How the points are linked:
* | zu za pe vi le
mam | dum nek rur nis tif
mer | rus taf gur vam bep
rop | lod kat bop mal non
goz | lub niz zos tuz vus
tof | taf sok bar rus vam
gar | sis tif dud doz rif
mal | bop vod zer zib par
tif | gop rur biv kuz dud
gop | dig mam tif biv gar
gad | zus lef suk sop luv
kud | pov ved taf tof mer
rif | paz dud fes miz lel
zus | bep vam gad suk mup
fes | rif doz miz nem sok
zos | goz par tuz zon nek
taf | kud lel tof bar gur
vus | med zos nek taz mam
dud | gar biv doz rak fes
kuz | biv dig sis gar rak
lub | moz non goz zos med
moz | par zib lub goz zon
sal | sop zus mup luv vod
pov | sok nem kud taf rus
nis | rur bag dig gop kuz
gub | lef mer bep zus sop
sis | kuz gop gar dud paz
bep | gub gur zus gad sal
lel | ved fes sok pov tof
rur | mam taz nis dig biv
doz | dud kuz rak paz miz
non | zib bop niz par goz
vod | dup mup lod rop zer
biv | tif nis kuz sis doz
mup | sal gad luv kat lod
sok | lel miz pov kud bar
kat | luv sop dup vod bop
bag | taz med dum mam dig
par | niz zer moz lub tuz
dup | kat sal vod lod mal
nek | vus tuz taz bag rur
sop | suk bep sal mup dup
med | zon goz vus nek dum
suk | gad gub sop sal kat
rak | doz sis paz rif nem
dum | bag vus mam rur gop
paz | rak gar rif fes ved
gur | mer tof vam lef zus
lod | vod luv rop bop zib
bop | rop dup mal zer niz
vam | gur bar lef gub gad
zer | mal lod zib non moz
niz | non mal par moz zos
zon | tuz lub med vus bag
miz | fes rak nem ved pov
taz | nek zon bag dum nis
zib | zer rop non niz lub
nem | miz paz ved lel kud
lef | vam rus gub bep suk
dig | nis dum gop tif sis
tuz | zos moz zon med taz
luv | mup suk kat dup rop
bar | tof pov rus mer lef
rus | bar kud mer gur gub
ved | nem rif lel sok taf

In the rows, 66 stands for zero.

The rows follow the links: the fewer symbols apart two points are, the more alike their rows tend to be.

Named rows; a name shown again gets a slightly different row:
kud [  42,   82,   59,   63,   43,   71,   38,   98,   65,   74,   32,   50,   53,   67,   59,   81,   54,   84,   79,   41,   28,   69,   76,   91,   56,   92,   66,   80,   69,   45,   59,   50,   76,   34,   70,   60,   85,   64,   75,   79,   68,   72,   60,   68,   53,   57,   90,   78,   33,   79,   88,   86,   91,   67,   76,   61,   76,   47,   81]
dud [  61,   73,   64,   76,   64,   75,   48,  112,   79,   58,   35,   88,   55,   78,   64,   86,   59,   65,   53,   54,   44,   71,   96,   78,   53,   51,   93,   71,   84,   43,   90,   64,   65,  113,   84,   45,   57,   86,   75,   63,   44,   66,   65,   48,   55,   73,   62,   72,   67,   69,   82,   87,   77,   88,   69,   89,   81,   53,   84]
lod [  69,   46,   71,   60,   74,   59,  101,   33,   45,   72,   86,   70,   83,   41,   72,   43,   70,   66,   57,   72,   85,   67,   69,   60,   99,   83,   40,   92,   62,  101,   52,   61,   61,   55,   63,   89,   69,   55,   67,   36,   68,   78,  101,   82,   68,   76,   70,   80,   81,   56,   58,   74,   34,   56,   57,   50,   65,   88,   51]
rus [  51,   72,   63,   61,   52,   67,   53,   80,   46,   79,   43,   53,   54,   46,   57,   77,   47,   79,   74,   28,   41,   73,   92,   78,   81,  109,   54,  100,   78,   63,   61,   50,   69,   47,   74,   70,   82,   67,   78,   56,   62,   82,   83,   63,   47,   63,  101,   92,   50,   72,   94,   98,   59,   67,   68,   51,   86,   62,   83]
miz [  74,   87,   69,   70,   62,   79,   25,   87,   70,   71,   57,   52,   35,   77,   49,   94,   57,   57,   91,   31,   54,   70,   79,   59,   50,   75,   84,   48,   78,   37,   82,   75,   68,   77,   64,   46,   62,   76,   66,   93,   63,   61,   36,   36,   49,   54,   86,   62,   57,   77,   98,   61,   76,   77,   72,   65,   80,   53,   92]
taz [  89,   56,   75,   73,   88,   67,   80,   69,   81,   54,   82,   98,   74,   76,   72,   60,   76,   46,   46,   85,   91,   67,   71,   49,   66,   27,   86,   50,   72,   71,   89,   82,   57,  125,   71,   56,   40,   77,   62,   58,   52,   58,   67,   53,   76,   80,   38,   59,  101,   56,   55,   57,   51,   76,   58,   85,   63,   76,   64]
mer [  57,   71,   64,   61,   56,   69,   55,   71,   46,   80,   51,   50,   48,   46,   55,   76,   48,   75,   79,   23,   49,   75,   93,   72,   85,  109,   51,   98,   77,   66,   59,   53,   67,   48,   72,   72,   80,   66,   81,   55,   63,   83,   80,   60,   45,   66,  101,   89,   56,   70,   99,   91,   51,   72,   64,   47,   86,   65,   82]
rif [  77,   85,   69,   73,   68,   79,   31,   91,   69,   64,   54,   65,   37,   71,   51,   92,   53,   52,   79,   32,   54,   70,   91,   61,   54,   67,   92,   55,   84,   42,   90,   74,   63,   99,   72,   43,   57,   81,   71,   80,   53,   65,   46,   37,   46,   64,   82,   69,   66,   71,  102,   71,   66,   84,   69,   68,   84,   57,   96]
tif [  57,   74,   60,   74,   65,   70,   52,  105,   93,   50,   45,   83,   68,   97,   72,   79,   71,   69,   52,   89,   51,   66,   60,   78,   34,   28,   95,   44,   65,   42,   83,   67,   71,   92,   74,   48,   58,   76,   62,   84,   57,   52,   47,   62,   72,   67,   40,   50,   58,   74,   54,   63,  102,   79,   75,   94,   59,   47,   68]
goz [  60,   51,   65,   66,   68,   57,   97,   58,   79,   54,   72,   87,  101,   77,   84,   47,   83,   74,   42,  118,   76,   59,   45,   74,   65,   34,   65,   60,   51,   83,   59,   63,   67,   71,   65,   76,   61,   59,   61,   58,   69,   61,   80,   89,   91,   74,   30,   55,   75,   59,   25,   59,   76,   61,   65,   80,   43,   71,   38]
sop [  52,   67,   63,   55,   53,   59,   73,   36,   50,   80,   72,   35,   72,   52,   69,   56,   66,   83,   83,   63,   62,   61,   46,   71,   74,   99,   37,   79,   51,   79,   34,   55,   71,    4,   53,   85,   90,   50,   65,   71,   87,   73,   69,   89,   68,   55,   87,   68,   42,   71,   61,   64,   68,   45,   70,   45,   58,   70,   55]
lel [  56,   88,   61,   66,   51,   73,   26,   90,   72,   71,   47,   44,   42,   77,   54,   91,   55,   70,   90,   40,   40,   66,   67,   73,   47,   82,   77,   55,   69,   37,   68,   65,   74,   44,   64,   53,   78,   68,   67,   94,   70,   64,   36,   56,   53,   50,   87,   62,   37,   80,   90,   67,   92,   70,   77,   62,   73,   48,   86]
zus [  70,   73,   70,   60,   62,   65,   57,   33,   47,   84,   83,   29,   55,   46,   57,   64,   61,   69,   98,   41,   73,   64,   55,   57,   78,  104,   40,   70,   61,   77,   45,   65,   66,   15,   51,   79,   84,   53,   65,   76,   86,   71,   56,   70,   60,   52,   96,   69,   51,   73,   82,   57,   58,   49,   68,   34,   69,   75,   70]
gur [  63,   72,   69,   62,   57,   67,   57,   61,   43,   82,   61,   44,   47,   41,   53,   75,   50,   70,   82,   21,   56,   73,   88,   67,   87,  113,   50,   94,   75,   65,   58,   59,   64,   47,   68,   73,   78,   67,   75,   57,   64,   81,   78,   55,   45,   64,  105,   89,   59,   70,  102,   86,   45,   66,   67,   42,   88,   71,   82]
zib [  85,   55,   72,   65,   83,   60,   94,   16,   61,   68,  109,   62,   79,   59,   69,   43,   79,   53,   73,   87,  106,   58,   44,   45,   81,   59,   51,   57,   53,   94,   55,   79,   59,   59,   53,   82,   62,   56,   56,   63,   81,   61,   66,   77,   79,   68,   54,   55,   87,   56,   45,   41,   46,   51,   59,   56,   53,   87,   48]
vus [  77,   51,   72,   73,   84,   63,   92,   71,   77,   51,   74,  103,   85,   75,   76,   54,   76,   56,   37,   95,   82,   67,   72,   60,   70,   29,   80,   63,   70,   77,   84,   72,   58,  122,   77,   63,   45,   76,   66,   45,   48,   63,   83,   64,   78,   85,   35,   65,   98,   55,   46,   66,   56,   75,   56,   88,   61,   75,   56]
ved [  64,   89,   64,   70,   54,   77,   24,   87,   75,   71,   50,   44,   38,   78,   50,   93,   56,   68,   93,   35,   45,   66,   68,   69,   45,   79,   81,   49,   73,   38,   71,   68,   70,   53,   62,   50,   73,   72,   67,   97,   70,   63,   32,   50,   49,   51,   86,   59,   41,   80,   93,   62,   88,   72,   75,   61,   75,   47,   88]
taf [  39,   78,   60,   62,   43,   70,   42,   95,   60,   77,   32,   50,   53,   63,   61,   81,   50,   86,   74,   40,   29,   69,   80,   90,   62,   95,   61,   86,   73,   47,   60,   47,   77,   36,   72,   65,   85,   64,   80,   71,   65,   77,   69,   68,   51,   57,   94,   78,   34,   75,   87,   89,   85,   71,   75,   60,   78,   51,   79]
rak [  72,   77,   68,   74,   66,   77,   40,  104,   73,   61,   48,   80,   44,   73,   57,   91,   56,   56,   65,   39,   51,   73,   99,   68,   58,   58,   93,   63,   84,   41,   93,   71,   64,  111,   79,   45,   55,   85,   77,   66,   45,   69,   59,   38,   49,   71,   72,   74,   71,   68,   96,   80,   64,   89,   68,   76,   86,   58,   92]
niz [  77,   54,   71,   66,   82,   59,   92,   25,   67,   64,  100,   68,   85,   69,   75,   44,   82,   59,   69,  103,   96,   56,   35,   52,   68,   49,   56,   49,   50,   89,   54,   75,   64,   55,   54,   78,   64,   56,   51,   70,   83,   56,   62,   82,   87,   68,   48,   49,   79,   60,   31,   38,   61,   51,   61,   66,   44,   77,   41]
sis [  56,   69,   63,   74,   59,   71,   51,  119,   85,   55,   32,   92,   63,   88,   70,   83,   64,   71,   47,   71,   40,   71,   83,   86,   44,   41,   93,   62,   76,   42,   86,   62,   71,  104,   82,   46,   58,   78,   72,   69,   48,   65,   62,   57,   64,   71,   50,   65,   60,   70,   69,   84,   90,   86,   72,   92,   70,   47,   76]

Each walk starts at a row. The symbols on each line, taken left to right, move it on to the next point.
Answer with the point's row; about right is enough.
[  90,   63,   72,   75,   84,   72,   63,   72,   86,   51,   82,   84,   64,   88,   65,   71,   78,   45,   62,   84,   84,   62,   59,   49,   51,   25,   93,   32,   67,   56,   89,   85,   60,  112,   66,   51,   42,   75,   58,   80,   61,   50,   43,   50,   75,   70,   38,   45,   86,   62,   57,   44,   71,   76,   66,   84,   60,   66,   67]
za le
[  87,   71,   71,   76,   78,   72,   59,   75,   89,   54,   75,   81,   62,   91,   66,   71,   76,   48,   62,   88,   81,   61,   56,   55,   42,   25,   95,   24,   67,   54,   86,   86,   61,  105,   65,   46,   45,   75,   57,   88,   61,   50,   40,   56,   76,   67,   38,   41,   82,   65,   54,   40,   79,   73,   66,   87,   59,   62,   71]
zu za
[  85,   54,   73,   74,   87,   64,   85,   70,   76,   51,   78,  102,   78,   74,   75,   58,   75,   52,   43,   89,   87,   67,   75,   55,   69,   28,   82,   58,   71,   73,   85,   77,   59,  124,   76,   60,   41,   76,   62,   50,   53,   61,   76,   57,   78,   83,   38,   60,   97,   55,   50,   62,   51,   76,   57,   89,   65,   76,   60]
[  62,   47,   65,   69,   75,   61,   98,   69,   77,   51,   67,  101,   95,   74,   84,   46,   80,   69,   33,  111,   76,   65,   56,   71,   69,   31,   70,   69,   60,   79,   69,   64,   63,   91,   71,   73,   55,   66,   64,   46,   57,   64,   88,   83,   85,   80,   31,   62,   83,   57,   35,   69,   69,   68,   62,   88,   50,   71,   44]
zu vi
[  67,   48,   66,   72,   79,   59,   98,   72,   78,   53,   69,  103,   93,   74,   81,   49,   80,   67,   31,  108,   77,   67,   62,   70,   69,   30,   72,   69,   63,   79,   72,   65,   65,  103,   76,   68,   52,   70,   64,   43,   53,   64,   89,   76,   84,   83,   30,   61,   88,   55,   35,   71,   61,   72,   60,   88,   53,   73,   46]
le za le
[  92,   65,   74,   75,   85,   72,   67,   67,   83,   53,   84,   87,   66,   82,   69,   69,   77,   43,   58,   81,   88,   64,   64,   47,   55,   26,   92,   36,   70,   61,   89,   86,   59,  117,   65,   49,   41,   77,   58,   72,   59,   53,   51,   47,   74,   72,   41,   51,   95,   61,   58,   45,   64,   75,   62,   85,   61,   71,   67]
[  66,   73,   65,   74,   65,   75,   43,  111,   76,   59,   41,   87,   49,   75,   60,   89,   57,   61,   56,   50,   47,   75,   98,   73,   58,   57,   91,   69,   85,   43,   94,   67,   64,  115,   80,   47,   57,   85,   77,   65,   43,   66,   62,   43,   50,   74,   67,   74,   72,   68,   90,   84,   67,   89,   68,   83,   82,   55,   89]
za pe pe
[  59,   72,   63,   73,   62,   71,   51,  118,   83,   57,   33,   92,   60,   83,   65,   83,   60,   71,   45,   63,   40,   74,   89,   83,   49,   47,   96,   67,   80,   41,   89,   61,   66,  108,   82,   45,   57,   83,   75,   65,   44,   65,   67,   54,   58,   72,   58,   68,   63,   68,   76,   86,   82,   87,   71,   89,   74,   51,   81]
zu za
[  63,   75,   61,   75,   66,   72,   51,  100,   94,   52,   52,   82,   67,   98,   70,   77,   75,   66,   56,   90,   57,   62,   56,   73,   34,   26,   97,   38,   66,   42,   80,   73,   72,   92,   69,   44,   56,   73,   59,   89,   60,   55,   42,   62,   75,   65,   37,   45,   62,   72,   54,   54,  100,   77,   74,   88,   56,   49,   65]
[  76,   81,   70,   74,   68,   80,   36,   99,   71,   65,   51,   72,   40,   73,   54,   93,   56,   53,   72,   35,   53,   73,   96,   64,   56,   64,   93,   61,   85,   42,   90,   71,   64,  105,   76,   45,   54,   86,   74,   74,   48,   64,   51,   35,   47,   65,   76,   71,   70,   68,   99,   75,   65,   88,   69,   71,   88,   57,   94]
za le pe
[  77,   85,   67,   72,   66,   79,   28,   89,   73,   66,   59,   58,   36,   78,   49,   94,   55,   54,   84,   30,   55,   70,   84,   60,   53,   72,   87,   51,   83,   39,   85,   77,   66,   87,   69,   44,   61,   80,   70,   86,   58,   63,   37,   38,   46,   58,   83,   66,   63,   73,  104,   64,   70,   80,   70,   66,   84,   56,   93]
pe pe
[  72,   91,   65,   70,   59,   78,   25,   87,   71,   67,   55,   46,   36,   78,   50,   94,   57,   60,   91,   35,   51,   66,   71,   66,   46,   74,   84,   50,   74,   36,   78,   73,   70,   62,   66,   48,   69,   75,   66,   95,   69,   62,   32,   46,   49,   53,   87,   62,   50,   77,   95,   58,   81,   74,   74,   62,   79,   52,   92]
[  45,   57,   62,   54,   55,   53,   90,   43,   51,   77,   66,   55,   87,   44,   74,   48,   70,   86,   63,   76,   66,   64,   55,   78,   85,   92,   33,   93,   53,   91,   38,   50,   73,   16,   64,   90,   85,   51,   69,   51,   78,   77,   95,   93,   72,   67,   76,   78,   53,   66,   54,   78,   62,   50,   64,   51,   58,   74,   49]
za
[  58,   70,   63,   57,   55,   61,   67,   34,   50,   81,   77,   30,   68,   52,   65,   59,   64,   79,   89,   59,   67,   63,   47,   65,   73,  101,   40,   72,   53,   77,   37,   61,   70,    3,   50,   83,   88,   48,   63,   74,   91,   71,   64,   83,   67,   54,   89,   68,   45,   73,   66,   58,   66,   47,   71,   43,   62,   68,   60]
pe le le zu
[  82,   48,   73,   63,   80,   61,   98,   23,   46,   70,   98,   66,   82,   44,   70,   42,   72,   57,   63,   73,   98,   67,   62,   49,   96,   76,   44,   78,   57,  101,   55,   70,   57,   63,   59,   86,   65,   59,   62,   42,   72,   69,   89,   73,   73,   75,   66,   72,   92,   54,   56,   62,   29,   55,   55,   53,   61,   91,   52]
[  74,   55,   68,   66,   77,   60,   94,   33,   72,   60,   91,   68,   90,   71,   79,   45,   84,   64,   59,  108,   92,   58,   34,   55,   64,   42,   60,   49,   49,   86,   53,   74,   66,   53,   57,   79,   65,   55,   53,   68,   82,   57,   67,   86,   89,   66,   41,   49,   74,   64,   31,   40,   70,   50,   65,   67,   45,   75,   40]
pe zu vi
[  63,   52,   65,   66,   71,   57,   95,   50,   77,   56,   77,   81,   96,   77,   85,   44,   85,   71,   48,  114,   81,   59,   36,   67,   60,   39,   64,   56,   50,   82,   58,   66,   66,   61,   60,   75,   62,   58,   56,   62,   74,   59,   71,   91,   90,   72,   35,   51,   73,   62,   23,   49,   77,   55,   65,   79,   45,   72,   39]
le vi vi
[  92,   59,   74,   75,   88,   70,   74,   67,   82,   53,   83,   93,   67,   80,   68,   66,   74,   44,   52,   85,   91,   68,   69,   45,   59,   27,   89,   43,   72,   67,   89,   83,   57,  121,   68,   52,   41,   75,   60,   64,   56,   56,   59,   52,   73,   77,   40,   58,   99,   58,   58,   50,   56,   76,   59,   83,   64,   73,   67]
[  53,   70,   62,   73,   61,   70,   51,  115,   89,   52,   31,   89,   67,   92,   70,   80,   67,   73,   47,   80,   40,   69,   75,   84,   43,   35,   95,   57,   76,   43,   85,   63,   71,   99,   79,   46,   59,   78,   72,   72,   49,   62,   59,   62,   69,   70,   46,   61,   60,   71,   63,   79,   94,   84,   73,   94,   66,   47,   72]
zu zu zu zu
[  70,   73,   65,   75,   72,   71,   52,   90,   94,   53,   62,   81,   63,   98,   69,   76,   74,   59,   59,   90,   66,   63,   56,   66,   36,   24,   97,   29,   65,   44,   84,   77,   70,   95,   66,   46,   54,   73,   56,   90,   64,   50,   40,   60,   76,   67,   38,   44,   68,   69,   52,   49,   95,   77,   70,   91,   56,   52,   65]
vi zu vi za
[  81,   72,   67,   75,   77,   74,   56,   83,   97,   52,   70,   78,   63,   96,   68,   75,   75,   54,   62,   88,   74,   62,   55,   58,   37,   23,   97,   28,   64,   48,   84,   82,   61,   98,   66,   49,   51,   76,   57,   87,   64,   49,   36,   55,   78,   63,   40,   42,   73,   71,   52,   43,   88,   74,   70,   91,   57,   56,   65]
[  87,   50,   75,   63,   81,   61,   97,   18,   51,   70,  105,   65,   80,   47,   72,   42,   75,   55,   69,   75,  102,   64,   56,   45,   91,   72,   46,   71,   58,   99,   58,   75,   57,   63,   57,   85,   62,   60,   58,   50,   74,   69,   81,   72,   75,   72,   62,   68,   91,   54,   55,   54,   33,   56,   56,   53,   60,   92,   51]
le pe le pe
[  73,   48,   69,   69,   80,   63,   96,   72,   76,   52,   70,  104,   91,   71,   79,   50,   77,   62,   34,  101,   78,   66,   69,   65,   73,   30,   76,   68,   68,   79,   78,   68,   59,  113,   76,   64,   48,   72,   67,   43,   53,   64,   85,   69,   80,   85,   34,   63,   94,   53,   41,   71,   58,   74,   58,   87,   59,   75,   50]
zu vi za
[  61,   48,   67,   66,   71,   56,   99,   63,   77,   54,   68,   93,   96,   77,   86,   46,   80,   73,   36,  114,   75,   62,   51,   73,   66,   34,   67,   66,   57,   83,   64,   65,   64,   80,   70,   73,   58,   61,   61,   51,   65,   61,   84,   86,   89,   81,   30,   59,   79,   58,   26,   63,   73,   64,   62,   85,   47,   72,   40]
[  69,   73,   68,   61,   61,   66,   57,   33,   44,   83,   83,   29,   49,   44,   53,   68,   56,   65,  100,   33,   73,   65,   61,   52,   81,  108,   42,   73,   63,   74,   47,   67,   66,   22,   53,   77,   79,   56,   66,   74,   82,   74,   60,   64,   53,   53,  100,   72,   55,   71,   86,   59,   51,   56,   67,   35,   75,   74,   73]
zu zu zu
[  69,   71,   69,   61,   61,   69,   54,   53,   41,   82,   70,   44,   45,   41,   54,   74,   52,   65,   91,   21,   63,   70,   85,   63,   85,  112,   47,   87,   74,   72,   57,   62,   62,   45,   63,   74,   77,   66,   76,   59,   69,   80,   74,   55,   46,   62,  106,   85,   60,   68,  101,   77,   42,   64,   66,   40,   85,   72,   82]
vi vi pe
[  63,   74,   65,   57,   58,   64,   61,   33,   50,   83,   86,   27,   60,   52,   60,   63,   63,   74,   93,   48,   69,   62,   48,   62,   74,  105,   37,   69,   55,   74,   42,   64,   71,    8,   49,   82,   85,   51,   61,   76,   90,   70,   58,   76,   63,   54,   96,   67,   47,   71,   73,   53,   64,   48,   68,   39,   64,   71,   64]
[  60,   51,   66,   58,   68,   57,  102,   37,   46,   72,   78,   70,   88,   41,   74,   43,   68,   76,   55,   72,   78,   68,   67,   67,   98,   86,   35,   98,   61,   97,   49,   56,   61,   47,   67,   92,   73,   55,   72,   35,   69,   77,  102,   84,   70,   75,   73,   80,   74,   54,   56,   79,   40,   57,   57,   53,   65,   84,   50]
pe le pe
[  84,   55,   70,   64,   80,   61,   93,   17,   63,   64,  104,   63,   84,   65,   74,   45,   80,   56,   67,   92,  102,   59,   36,   49,   72,   54,   53,   51,   53,   92,   55,   78,   60,   56,   53,   80,   63,   53,   55,   67,   84,   59,   64,   78,   86,   68,   51,   53,   83,   59,   40,   39,   53,   52,   61,   59,   50,   83,   45]
pe pe pe
[  68,   53,   67,   63,   74,   57,   96,   42,   76,   59,   84,   73,   93,   76,   80,   46,   85,   67,   57,  109,   88,   58,   36,   61,   61,   39,   61,   50,   50,   86,   56,   69,   66,   55,   56,   79,   63,   58,   54,   65,   80,   55,   70,   89,   91,   70,   38,   49,   75,   62,   24,   48,   76,   53,   64,   74,   41,   72,   37]
